Here are made-up nodes, facts about them, and rows of numbers that follow some of those facts. Name the node behind each unnamed row.

How the nodes are related:
mebrum θ veferos; skifel θ fipar; rogrugel θ skalom
rogrugel θ vusu; skogun θ plestul; skogun θ tapus
skogun θ brati; skogun θ skalom; fipar θ febru
fipar θ veferos; fipar θ skalom; zustibri θ plestul
zustibri θ febru; zustibri θ fipar; sakle θ fipar
sakle θ skalom; fusul θ tapus; fusul θ veferos
stabar θ skalom; tapus θ veferos; tapus θ vusu
plestul θ sakle; fopom θ febru; fopom θ skalom
dotrek θ skalom; dotrek θ fusul; brati θ skalom
vusu θ skalom; mebrum Π 601; drebramo Π 374
pebim Π 601; veferos Π 277; skifel Π 277
stiplotu Π 601; zistom Π 601; nipim Π 374
rogrugel Π 601; gatul Π 277; skogun Π 374
fosi Π 601; febru Π 499; fipar Π 499
lasku Π 499; zustibri Π 374; meflis Π 499
gotrus Π 277; sakle Π 499; roros Π 277
skalom Π 601; fusul Π 499; mavan Π 601
rebre Π 499; luplon Π 374; duklupla Π 499
stabar Π 499; vafes Π 374; tapus Π 499
plestul Π 277; bobri Π 601; fopom Π 374
pogre Π 277; dotrek Π 499; brastul Π 374
brati Π 601; gritos Π 499; stasten Π 374
vusu Π 374; mebrum φ a; drebramo φ b
pebim φ c; veferos φ a; skifel φ a
stiplotu φ a; zistom φ c; nipim φ a
rogrugel φ a; gatul φ c; fosi φ a
febru φ b; fipar φ b; lasku φ d
zustibri φ c; meflis φ d; gotrus φ a
sakle φ c; roros φ d; skalom φ a
fusul φ a; mavan φ c; rebre φ b
luplon φ a; duklupla φ b; stabar φ d
vafes φ a; tapus φ b; plestul φ a
bobri φ b; fopom φ a; pogre φ b
dotrek φ c; brastul φ c; brati φ c
gritos φ a; vusu φ d; mebrum ξ 157
drebramo ξ 157; pebim ξ 107; veferos ξ 107
skifel ξ 254; stiplotu ξ 254; zistom ξ 254
nipim ξ 254; rogrugel ξ 107; gatul ξ 254
fosi ξ 107; febru ξ 107; fipar ξ 254
lasku ξ 254; zustibri ξ 157; meflis ξ 107
gotrus ξ 107; sakle ξ 254; roros ξ 107
skalom ξ 254; fusul ξ 254; mavan ξ 157
rebre ξ 157; luplon ξ 157; duklupla ξ 254
stabar ξ 157; vafes ξ 107; tapus ξ 107
plestul ξ 254; bobri ξ 157; fopom ξ 254
pogre ξ 157; dotrek ξ 107; brastul ξ 157
brati ξ 107; gritos ξ 254; vusu ξ 157

Named rows:
fipar: [ 0.16  0.22  1.23 -1.99 -1.66  1.09  1.73  1.81  1.13 -0.20 -0.60 -1.16
 -3.65  0.62  0.36  0.65]
veferos: [-3.83 -0.56  1.41  1.77  0.67 -2.22 -0.75 -0.19  0.10  0.17  1.67 -0.09
  3.30 -1.91  1.72 -1.25]
mebrum: [-4.85 -0.01  1.62  1.03  1.74 -0.29  1.17 -1.16 -2.21  3.59  2.43 -0.83
  1.40 -7.36  1.58 -2.71]
skalom: [ 0.27  1.43 -0.54 -0.92 -0.53  0.27 -0.60 -0.43 -1.33 -0.49  0.65 -0.77
  0.87  0.08  0.28 -0.53]
stabar: [ 6.71  2.67 -2.83  4.26  2.12  1.87  2.93 -2.32 -1.00  1.17 -0.53  3.53
 -0.18  0.14 -3.43  0.66]
zustibri: [ 0.72 -0.96 -0.77  0.04 -0.51  0.82 -1.04  1.63  0.50  0.24 -0.99 -0.29
 -2.60  1.13 -0.94  1.55]
plestul: [-1.27  1.55 -0.70  1.26 -0.64 -1.38 -1.49  1.29  0.07 -1.12  1.61 -1.37
  0.09  1.61  0.81  0.13]
fopom: [-0.22  2.16 -0.56  1.54 -0.74  0.58 -0.55  0.10 -0.58  0.14  0.17 -0.86
  0.11  1.59 -0.35  0.88]
gritos: [-0.54  1.99 -0.92 -0.17  0.68  1.02  0.29 -0.23 -0.83 -0.22  0.65 -0.99
 -0.12 -0.25  0.53 -0.70]
nipim: [-1.61  1.98  0.00  0.23  0.11  0.60 -0.08 -0.65 -1.47  0.37  0.15 -0.96
  0.78 -0.03  0.14  0.37]
meflis: [ 0.32  0.33 -1.66  2.02  4.35  0.25 -0.90 -1.71  0.76 -0.26  0.34  0.75
  2.41 -0.44  0.46 -0.81]
roros: [-0.34 -0.09 -1.13  2.92  3.73 -1.50 -1.48 -1.10  1.62 -0.77  1.07  0.38
  3.24 -0.22 -0.14 -0.23]
stasten: [ 1.98 -0.75  0.80  0.15  3.08 -1.17 -1.18  0.31 -1.54  0.59 -0.19 -1.97
  2.27  3.39 -2.65 -1.61]
pebim: [-0.10 -1.32  0.71 -0.55 -0.74 -0.06  0.45  0.08  1.08 -0.30 -0.83  0.52
 -0.06 -0.10  0.44  0.22]
mavan: [ 1.20 -1.65 -0.45 -1.72 -0.55  0.24  0.17  0.61 -0.01 -0.17 -0.52  0.07
 -1.39 -0.75 -0.19 -0.23]
gotrus: [-1.12  0.09  0.29  3.10 -0.62 -1.91 -0.64  0.54  1.05 -0.55  0.94  1.06
  1.84  0.54  1.24  0.22]

Name these rows:
Some rows may be nodes named above.
[-1.16 -2.21  1.69 -3.15 -1.57 -0.07  1.22 -0.26  0.57 -1.11 -1.49  1.63
 -0.57 -1.25  0.99 -0.18] -> tapus
[-0.40  0.10 -1.01  2.74  3.40 -1.72 -1.25 -1.12  1.22 -0.60  1.17  0.15
  3.33  0.36  0.07 -0.18] -> roros
[-0.54  0.76 -1.47  1.73 -0.53  0.22 -1.41  0.19 -1.29  1.10 -0.11  0.75
  0.78 -0.61  0.23  0.05] -> luplon
[-1.34  1.71  0.04  0.49  0.07  0.44 -0.29 -1.06 -1.42  0.61  0.40 -0.90
  1.15  0.03  0.39  0.17] -> nipim
[ 0.91  0.01 -2.05  0.27  3.71 -0.17 -2.15 -2.35 -1.05  0.43 -0.44  0.63
  3.20 -0.70 -1.66 -0.40] -> vusu
[-2.48  1.49  0.10 -1.22  1.40  0.15  0.00 -1.68 -2.16 -0.20  0.97 -0.48
  2.08 -1.66  1.04 -1.93] -> fusul
[ 0.05  0.03  1.60 -3.10 -1.53  1.14  1.42  0.35 -0.05 -0.92 -0.95 -0.51
 -2.63 -0.43  0.18  0.13] -> duklupla
[ 0.27 -1.90  0.69 -2.14 -2.59  0.04  0.09  1.12 -0.16  0.56 -1.42  0.76
 -2.72 -0.44 -0.97  0.94] -> drebramo
[ 0.85  0.07 -2.24  0.31  3.31  0.11 -2.31 -2.28 -1.41  0.60  0.13  0.63
  3.22 -0.43 -1.15 -0.14] -> vusu
[ 0.44 -1.53  0.61 -1.32 -0.40  0.39  1.42 -1.36  0.26 -0.63 -1.18  1.34
  0.05 -0.50 -0.05 -0.30] -> dotrek
[ 0.01 -0.19  0.94 -2.19  0.21  0.25  1.08 -0.13 -0.03 -0.29 -0.10 -1.11
 -1.11 -0.09 -0.71 -0.05] -> zistom
[-0.02  3.75  0.15  7.17 -0.85  0.60  2.44  3.65  2.12  2.13  2.43 -2.83
 -4.71  1.44  0.12  1.60] -> skifel
[-0.13 -0.55  1.11 -1.17 -0.22 -1.50  0.41  0.20  0.16 -0.89  0.55 -1.35
 -1.24  0.41 -1.08  0.49] -> gatul
[-1.15  0.72  0.15  2.43 -0.37 -0.07 -0.34 -0.95  0.16  0.35 -0.18  0.81
  2.07  0.35  1.00  0.47] -> vafes
[ 0.32  3.55  0.17  7.34 -0.80  0.77  2.10  3.58  1.79  1.92  2.19 -3.32
 -4.49  1.45 -0.02  2.06] -> skifel
[-0.74  0.55 -0.29  2.15 -1.30 -0.09  0.14 -0.29  0.61 -0.17  0.16  0.44
  1.59  0.05  1.35 -0.46] -> fosi
[ 1.02 -1.87  0.34 -1.60 -1.57 -0.22  0.02 -0.34  1.32 -1.29 -1.17  0.75
  0.34  0.79  0.23  0.76] -> brati
[ 0.12  1.70 -1.69  0.15  4.88  0.96 -0.48 -1.78 -0.68 -0.48  0.73 -1.41
  1.28 -0.49 -0.47 -1.03] -> lasku
[ 0.17 -2.34  0.52 -1.29 -2.38 -1.50 -0.31  1.74  0.89 -0.45 -0.32  1.37
 -2.20  0.30 -0.03  1.24] -> pogre
[ 1.26  0.77 -0.38  1.17 -1.99 -0.01  0.68 -1.09  0.14 -0.22 -0.23  1.79
  1.85  0.22  0.88 -0.10] -> rogrugel
[-1.76  1.67  0.34 -1.31  0.84  0.28  0.04 -1.17 -1.67 -0.02  1.16 -0.63
  1.79 -1.91  1.25 -1.85] -> fusul
[ 6.77  2.03 -3.05  4.13  1.86  1.56  2.96 -2.30 -0.87  1.49 -0.18  3.93
 -0.56  0.10 -3.38  0.60] -> stabar
[ 0.07 -1.36  0.94 -1.74 -0.07  0.03  1.40 -1.41  0.42 -0.72 -0.81  0.82
  0.53 -0.69  0.14 -0.33] -> dotrek

Now the same nodes, written a new way:
Some nodes and their rows:
meflis: [-2.43 -0.82 -0.83 -3.43 -0.66  1.33 -1.59  1.79 -0.40 -1.08 -0.89  2.76
 -2.90  0.86  2.12 -1.17 -1.38  3.72  2.12  1.14  0.40 -3.51 -4.18  1.52]
fusul: [ 4.43  3.39 -0.33 -1.90  0.61 -3.02 -6.23  1.97 -4.76  4.78  3.02  3.48
  7.55  1.81  4.36  3.49  4.45  4.53 -2.39 -1.13  0.66  4.12 -1.03 -0.29]
febru: [ 1.15 -1.00 -1.52  0.41  0.22 -0.47 -0.09  0.60 -0.97 -2.49 -2.61  1.63
 -2.13  1.66 -1.28  0.48 -3.16  5.86  2.83  1.39  2.75  0.61 -2.28 -0.60]
rebre: [ 0.78 -4.81 -3.85 -4.17  1.42 -1.43  0.46 -1.27 -1.94 -2.25 -0.85 -0.44
 -2.36  3.34 -2.25  0.90  0.02  5.02  1.48  1.20 -1.27  1.13 -2.15 -0.58]
skogun: [ 3.06  0.52  1.23 -0.52  2.23 -3.10 -0.98  3.68 -3.44  1.91  2.34  0.36
  3.59  3.54 -1.16  2.07 -0.54 -4.24 -1.24 -0.43  2.37  1.31 -2.46  3.60]
mavan: [-1.14 -5.99  0.01 -3.23  2.97 -1.22  2.46 -2.15 -4.91 -3.00  0.75  3.23
 -1.02  1.05 -1.30 -0.71 -0.03 -0.06  0.86  0.95 -4.49 -0.37 -4.09 -1.17]
nipim: [-1.30  0.10  2.00 -1.82  1.01 -1.09 -0.84 -1.59 -2.74  0.00 -1.33 -0.38
  1.20 -1.09  5.13 -0.53  3.14 -0.72 -0.65 -2.30 -1.53  1.77  1.02 -1.43]
bobri: [-0.42 -3.10 -3.75 -3.12  2.44 -1.17  1.08 -2.59 -2.36 -2.44  0.71 -0.09
 -2.83  3.19 -1.60  0.65 -1.61  2.98  1.52  0.45 -2.73  1.52 -3.96 -2.03]
plestul: [ 2.63  2.95  3.26 -0.70 -0.16  0.50  0.35  2.63 -4.50  1.72  1.28  0.71
  3.09 -3.57 -2.14  5.41 -1.78 -0.40 -0.63 -1.98  3.93  5.84  3.53 -1.75]
fosi: [-1.44  2.13  1.69 -0.42  0.83 -0.63  0.28 -1.72  1.09 -2.04 -1.66  1.81
  2.47  0.10  3.46 -0.11 -1.07  3.57 -1.00 -0.50 -1.14 -0.49 -3.79 -3.48]
skalom: [-1.94  0.12 -0.51 -1.78  0.57 -0.64  0.19 -2.04  1.42 -3.99  1.22 -0.30
  6.41  2.60  3.11 -2.18  2.38 -5.38 -3.71 -2.20  2.51 -1.27  1.83 -1.23]
gatul: [ 0.52 -4.82  0.13 -1.76 -0.14 -0.80 -1.84 -1.99 -4.98 -2.84 -0.32  4.70
 -0.73  0.53  2.87 -1.68  0.27 -2.42  2.55 -1.65 -0.53  1.21  1.27  1.15]
zistom: [-1.57 -5.40  0.69 -1.56  1.61 -0.10  0.12 -2.30 -5.33 -2.15  0.28  4.24
  0.80  1.18  3.95 -1.11  0.53 -1.45  2.58 -1.49 -0.15  1.65 -0.61 -1.60]
fipar: [ 4.26  0.05 -1.77  0.65  0.84 -1.64 -1.34  4.30 -4.47  0.95  2.14  1.35
  3.94  2.56 -2.98  5.15 -1.32  2.19  1.44 -0.20  7.54  5.03  2.31 -0.28]
sakle: [ 2.25 -3.39  1.90  0.58 -0.56 -1.54  2.09  5.75 -6.88 -0.79  1.76  4.60
  5.54  0.16 -4.64  3.44 -0.82 -2.62  0.47 -1.83  7.46  2.63  5.13  1.09]
vusu: [ 0.43  1.61 -2.96 -2.77 -0.31 -3.28 -1.35  3.51 -0.45  0.89  5.24 -0.52
  0.91  4.30 -4.42  0.64  2.93 -5.91 -2.49  0.34  1.83 -3.09 -2.92  5.02]

Which node is each row?
A row may be one of the nodes named above.
[ 2.31 -2.81  2.62  0.73  2.00 -3.24  2.94  3.97 -8.52  1.42  1.82  3.19
 -0.26 -0.73 -6.88  4.17 -0.91 -1.03 -0.62  1.04 -0.50  2.36 -1.55  1.58] -> zustibri
[ 1.36  0.77  0.84  2.05 -0.39 -2.36  0.77  2.24 -0.95 -3.90  2.67  5.10
  6.44  5.08 -2.73 -2.50 -1.64 -4.79 -3.70  0.27  5.44 -3.20 -2.97  2.02] -> brati
[ 2.56  1.75  0.14 -3.40  2.35 -2.33 -0.68  0.62 -2.97  1.81  3.32  1.84
  5.06 -0.13 -0.96  4.21  1.66  3.54 -3.94  0.35 -2.59  2.21 -5.13 -2.94] -> mebrum
[ 3.00  3.93  0.41 -1.70 -0.42 -1.69 -4.86 -0.72 -0.24  0.48 -0.93  3.48
  0.92 -0.85  4.03  1.31  0.22  5.98 -0.81 -0.78 -3.97  2.10 -5.48  0.36] -> veferos
[-1.50  1.13 -0.39 -2.51 -1.41  1.78 -2.15  0.57  0.50 -2.09 -0.21  2.64
 -4.63 -0.25  1.60 -1.07 -2.10  1.70  3.27  0.10 -1.08 -1.49 -3.69  3.47] -> roros
[-0.41 -0.88  0.66 -3.26  2.15 -1.16  0.71 -1.40 -2.37 -0.31 -1.32 -0.99
 -0.78 -1.57 -0.11  0.05  2.81  0.94 -1.70  0.00 -4.87  1.21 -2.20 -1.33] -> luplon
[ 0.60 -5.29  0.60 -2.33 -0.43  0.02 -1.57 -1.96 -5.39 -3.50 -0.36  4.70
 -0.94  0.25  3.14 -2.05  0.85 -3.33  1.76 -2.12 -0.56  1.60  0.30  0.74] -> gatul
[ 0.66  1.99  1.84 -2.33 -1.25  0.91 -2.58 -1.13  0.25 -3.00 -2.23  2.11
 -0.30 -1.59  1.99 -0.91 -1.52  2.60 -0.93 -0.70 -2.33  0.61 -3.22 -0.50] -> gotrus
[ 0.58  1.43 -2.65 -1.96  0.07 -2.76 -1.61  4.19 -0.61  0.94  5.27 -1.02
  0.88  5.49 -4.51  1.02  3.17 -6.20 -2.59  0.88  0.96 -3.02 -2.77  4.54] -> vusu
[ 0.97  2.55  1.33  0.80  0.63 -0.90 -0.96  2.06 -2.03  1.21  1.31 -0.20
  4.19  0.75  0.12  1.18  2.37 -3.78 -2.09 -1.70  3.24  2.21  3.32 -0.31] -> fopom
[ 1.18  0.55  0.55  1.78 -0.22 -3.90  0.70  2.79 -1.15 -4.13  2.67  4.87
  6.88  5.64 -3.18 -0.78 -1.53 -6.33 -2.65 -0.36  4.87 -2.27 -3.03  1.78] -> brati
[ 0.37 -2.81 -2.19 -1.43  2.55 -2.99  0.55 -1.64 -2.18 -1.80 -0.75 -1.54
 -5.16  2.62 -2.98  0.60  1.47  2.49  1.98  1.66 -3.39  2.24 -2.95 -0.29] -> drebramo
[ 5.31  1.93 -0.21 -2.75  0.03 -3.94 -6.06  2.23 -4.27  4.52  2.83  4.14
  6.46  1.75  5.82  3.97  3.87  5.00 -2.05 -2.25  0.68  3.82 -0.89 -0.73] -> fusul
[ 0.09 -1.77 -3.56 -4.97 -0.55 -1.36 -0.21  4.67 -1.08 -0.05  4.12 -0.10
  2.05  2.65 -5.84  1.70  1.35 -1.57 -2.29 -0.22  3.62 -2.55 -1.33  4.21] -> stabar
[-0.64  2.37  2.34  0.62  0.96 -1.91 -1.06  0.17  0.55 -0.30 -3.04  0.53
  0.27 -0.77  2.33 -0.67  0.51  2.16 -0.74  0.04 -2.60 -0.78 -2.82 -1.07] -> vafes
[ 7.23  3.21 -3.53  1.34 -0.14 -6.37 -6.22  2.23 -2.01  2.28  2.50  3.91
  3.90  6.66  0.68  3.01 -0.15  7.87  0.98  1.24  2.51  1.77 -6.09  1.77] -> tapus
[ 0.48 -2.02 -2.20 -1.46  3.05 -2.49  0.12 -1.38 -2.68 -2.23 -0.82 -2.13
 -4.81  2.29 -2.12  0.15  0.64  2.01  2.21  1.22 -3.04  1.77 -3.26 -0.42] -> drebramo

